Here is a tiny trained network, its code and every weight. The questions are about switching its units off for an input and a class, where a switched-off unit gives its printed mean instead of its output.

import numpy as np


def w(rows, s, z=0):
    codes = np.array(rows[::2]) - 128.0
    scale = np.full(codes.shape[1], s)
    scale[-1] = z or s
    return codes * scale


def norm(h):
    return h / np.sqrt((h * h).mean(-1, keepdims=True) + 1e-5)


def f(y):
    return y / 2 * (1 + np.tanh(0.7978845608 * (y + 0.044715 * y**3)))


def log_softmax(a):
    a = a - a.max(-1, keepdims=True)
    return a - np.log(np.exp(a).sum(-1, keepdims=True))


def net(x, mask):
    res = np.array(x, float).reshape(1, 7) / 4 @ E
    u = 0
    for l in range(4):
        y = f(norm(res) @ A[l][:, :-1].T + A[l][:, -1])
        res = res + np.where(mask[u : u + 8], y, B[l][:, -1]) @ B[l][:, :-1]
        u += 8
    return log_softmax(norm(res)[-1] @ U[:, :-1].T + U[:, -1])


A, B = {}, {}
E = w([
[140,88,117,39,113,158,181,189,76,200],'x0',
[67,91,108,163,68,140,59,150,145,106],'x1',
[78,35,167,166,180,97,133,222,196,252],'x2',
[148,138,113,44,129,93,106,170,117,149],'x3',
[109,159,4,163,111,149,225,84,107,137],'x4',
[173,107,163,145,235,192,184,173,52,72],'x5',
[80,130,147,130,141,102,166,142,162,153],'x6',
],0.0018)
A[0] = w([
[81,86,51,116,143,193,251,191,44,193,3],'L0N0',
[115,104,103,158,162,153,133,102,139,84,79],'L0N1',
[129,56,89,120,181,142,130,218,63,165,68],'L0N2',
[213,199,20,52,126,156,122,74,81,123,123],'L0N3',
[48,151,46,248,55,167,144,6,149,100,127],'L0N4',
[45,122,200,150,120,43,127,84,231,198,110],'L0N5',
[176,100,198,171,153,134,47,153,116,91,168],'L0N6',
[66,33,126,116,119,130,95,245,125,203,146],'L0N7',
],0.0028,0.0022)
B[0] = w([
[144,92,37,96,223,197,112,120,192,112,159],'L0N0',
[131,184,115,130,143,111,106,148,119,115,124],'L0N1',
[193,86,80,132,109,161,127,149,185,208,147],'L0N2',
[78,124,155,139,42,80,128,165,154,129,222],'L0N3',
[43,137,85,199,3,186,118,168,54,121,252],'L0N4',
[125,148,169,110,112,23,117,171,158,73,186],'L0N5',
[136,120,82,234,173,139,111,108,158,114,198],'L0N6',
[143,34,119,104,71,68,131,210,153,166,218],'L0N7',
],0.0029,0.0022)
A[1] = w([
[133,168,83,93,138,90,129,96,144,111,103],'L1N0',
[98,139,127,140,115,102,176,122,139,165,99],'L1N1',
[108,186,77,31,70,90,91,95,130,142,86],'L1N2',
[145,144,157,111,209,169,161,125,120,127,7],'L1N3',
[126,116,63,77,148,172,254,144,93,192,104],'L1N4',
[152,183,132,55,69,92,128,95,84,114,124],'L1N5',
[167,188,157,115,123,121,179,72,84,101,4],'L1N6',
[48,135,56,183,125,97,148,103,204,137,93],'L1N7',
],0.0051,0.0027)
B[1] = w([
[176,125,144,169,168,96,148,169,117,99,134],'L1N0',
[203,139,195,118,148,127,87,165,131,129,136],'L1N1',
[233,144,113,122,148,137,179,3,164,128,226],'L1N2',
[124,178,115,161,9,170,165,67,57,183,120],'L1N3',
[74,210,127,163,169,197,162,121,130,43,254],'L1N4',
[160,97,63,131,105,89,189,146,210,102,236],'L1N5',
[153,37,124,23,103,95,85,140,149,125,164],'L1N6',
[196,190,148,179,60,106,143,198,4,162,236],'L1N7',
],0.0031,0.0021)
A[2] = w([
[153,172,154,162,170,113,90,136,100,196,54],'L2N0',
[127,254,126,116,179,182,150,49,131,78,108],'L2N1',
[139,105,101,76,172,157,109,129,120,130,28],'L2N2',
[98,152,117,45,164,207,241,165,55,216,79],'L2N3',
[72,165,188,130,166,152,38,49,99,45,53],'L2N4',
[102,153,81,101,58,44,151,154,155,227,126],'L2N5',
[74,48,89,75,224,211,144,163,191,185,4],'L2N6',
[178,90,146,70,140,224,120,34,118,147,41],'L2N7',
],0.0038,0.003)
B[2] = w([
[186,169,142,145,142,109,172,176,133,130,85],'L2N0',
[45,152,186,151,99,72,19,128,51,129,249],'L2N1',
[138,116,139,132,135,131,125,162,186,138,72],'L2N2',
[50,187,56,200,81,173,174,186,163,28,188],'L2N3',
[109,94,178,5,174,202,109,71,37,171,168],'L2N4',
[182,77,158,30,132,154,82,69,17,147,223],'L2N5',
[64,11,104,42,207,185,81,145,165,223,169],'L2N6',
[182,180,132,235,97,55,143,193,101,184,96],'L2N7',
],0.0032,0.0018)
A[3] = w([
[117,45,253,52,189,69,105,149,138,218,26],'L3N0',
[108,123,205,185,186,143,141,101,226,130,80],'L3N1',
[117,143,87,179,52,114,54,44,178,63,82],'L3N2',
[80,166,187,130,158,79,169,89,238,90,24],'L3N3',
[65,122,197,143,71,64,90,192,83,209,12],'L3N4',
[133,149,152,97,210,95,113,56,140,54,95],'L3N5',
[65,61,175,143,115,107,58,203,101,213,7],'L3N6',
[131,186,126,124,160,75,131,108,213,47,39],'L3N7',
],0.0038,0.0021)
B[3] = w([
[94,196,106,211,51,132,131,93,111,50,218],'L3N0',
[184,187,79,43,134,62,156,88,171,105,121],'L3N1',
[38,169,91,171,172,209,203,229,97,78,252],'L3N2',
[161,128,119,70,146,104,157,219,143,48,100],'L3N3',
[105,28,239,84,180,134,66,169,206,119,153],'L3N4',
[97,132,127,1,186,105,126,108,194,79,159],'L3N5',
[31,123,198,172,59,23,54,220,227,41,179],'L3N6',
[141,166,135,120,176,64,165,210,162,96,127],'L3N7',
],0.0035,0.0023)
U = w([
[214,169,232,222,165,72,145,154,54,242,80],'0',
[232,31,90,10,16,37,130,10,166,240,126],'1',
[61,135,237,46,242,202,11,12,28,79,67],'2',
[175,221,103,36,203,38,193,112,220,20,165],'3',
[28,26,240,169,43,37,22,240,214,157,160],'4',
[200,118,131,192,232,164,151,24,183,255,3],'5',
[31,27,26,62,248,245,183,217,233,242,103],'6',
[31,243,20,245,31,235,208,112,19,77,191],'7',
],0.0071,0.0063)

Each question gives the input, the list of numbers given to net, and the class t.
The units are the neurons (one row each of A and B). Each row of codes is followed by its name. A weight is (code - 128) times the scale printed after its matrix; where a second scale follows, it is the last column's (A, B and U).
mask holds one flag per neuron, layer by layer. A switched-off neuron (its flag False) gives its mean, the last column of its row in B, instead of its output. The means were averaged over made-up inputs and are rounded, as every weight is.
A unit's drop is (log p(t) with every unit on - log p(t) with that unit switched off) / (log p(t) with every unit on - log p(t) with every unit switched off).
The circuit of an input: a set's keep is (log p(t) with only the set's units on - log p(t) with every unit switched off) / (log p(t) with every unit on - log p(t) with every unit switched off). Starting from the 12 units with the biggest drops (on a tie, the unit counted first), units are removed one at a time, each time the one whose removal leaves the highest keep (on an exact tie, the one counted first), for as long as the keep stays at least 0.8.
units of the circuit, in order: the units of the circuit, biggest drop first
most important unit: the unit with the biggest drop
k most important neurons: the k neurons with the biggest drops, biggest first
k most important neurons of layer l: the k neurons of layer l with the biggest drops, biggest first
input [-8,-2,6,6,1,8,5], class 3: most important unit => L3N1
input [-3,-4,7,2,-3,8,-1], class 6: units of the circuit, in order => L2N6; L1N7
input [7,1,1,0,-4,-7,1], class 1: 2 most important neurons => L2N5; L1N2
input [-3,-6,2,-7,1,-5,0], class 0: units of the circuit, in order => L1N7; L3N0
input [-1,2,1,8,-3,-2,-3], class 1: 2 most important neurons => L2N1; L1N2
input [4,6,-2,-2,-4,-8,-1], class 1: units of the circuit, in order => L2N5; L1N2
input [6,1,-2,3,-4,3,1], class 6: 2 most important neurons => L2N6; L1N7
input [7,5,-2,8,3,7,-4], class 6: 3 most important neurons => L0N0; L2N6; L1N7
input [1,-5,-8,-5,-1,1,-3], class 3: units of the circuit, in order => L1N5; L1N7; L3N5
input [-8,3,3,8,-8,5,2], class 3: 2 most important neurons => L0N4; L3N1
input [4,-6,1,8,-2,8,-6], class 7: 2 most important neurons => L1N3; L2N3
input [-2,-1,-1,5,0,-3,-3], class 3: 2 most important neurons => L1N2; L0N7
input [6,-1,2,-4,-2,5,-2], class 6: 3 most important neurons of layer 0 => L0N2; L0N7; L0N0
input [-5,-5,4,4,1,-2,-6], class 3: most important unit => L0N4
input [0,-8,1,7,-5,-2,-4], class 1: 2 most important neurons => L1N4; L3N2
input [5,-2,-1,-5,-8,5,2], class 0: 2 most important neurons of layer 0 => L0N4; L0N6
input [0,-7,-3,-2,3,-7,-7], class 1: 2 most important neurons of layer 1 => L1N4; L1N5
input [-7,-8,5,4,-6,-6,8], class 3: 2 most important neurons => L0N4; L2N1
input [6,-1,-3,4,-1,-2,6], class 3: 2 most important neurons of layer 1 => L1N4; L1N2
input [-8,8,-4,8,-3,-6,-4], class 7: units of the circuit, in order => L3N2
input [-4,4,-5,-3,-6,-6,-1], class 7: 2 most important neurons => L3N2; L0N4
input [5,-7,-4,-5,-2,-7,-5], class 1: 2 most important neurons of layer 1 => L1N4; L1N6
input [-3,8,1,6,4,-8,8], class 1: 2 most important neurons of layer 0 => L0N6; L0N3
input [5,8,-5,6,-2,-1,-5], class 1: 2 most important neurons of layer 1 => L1N4; L1N5
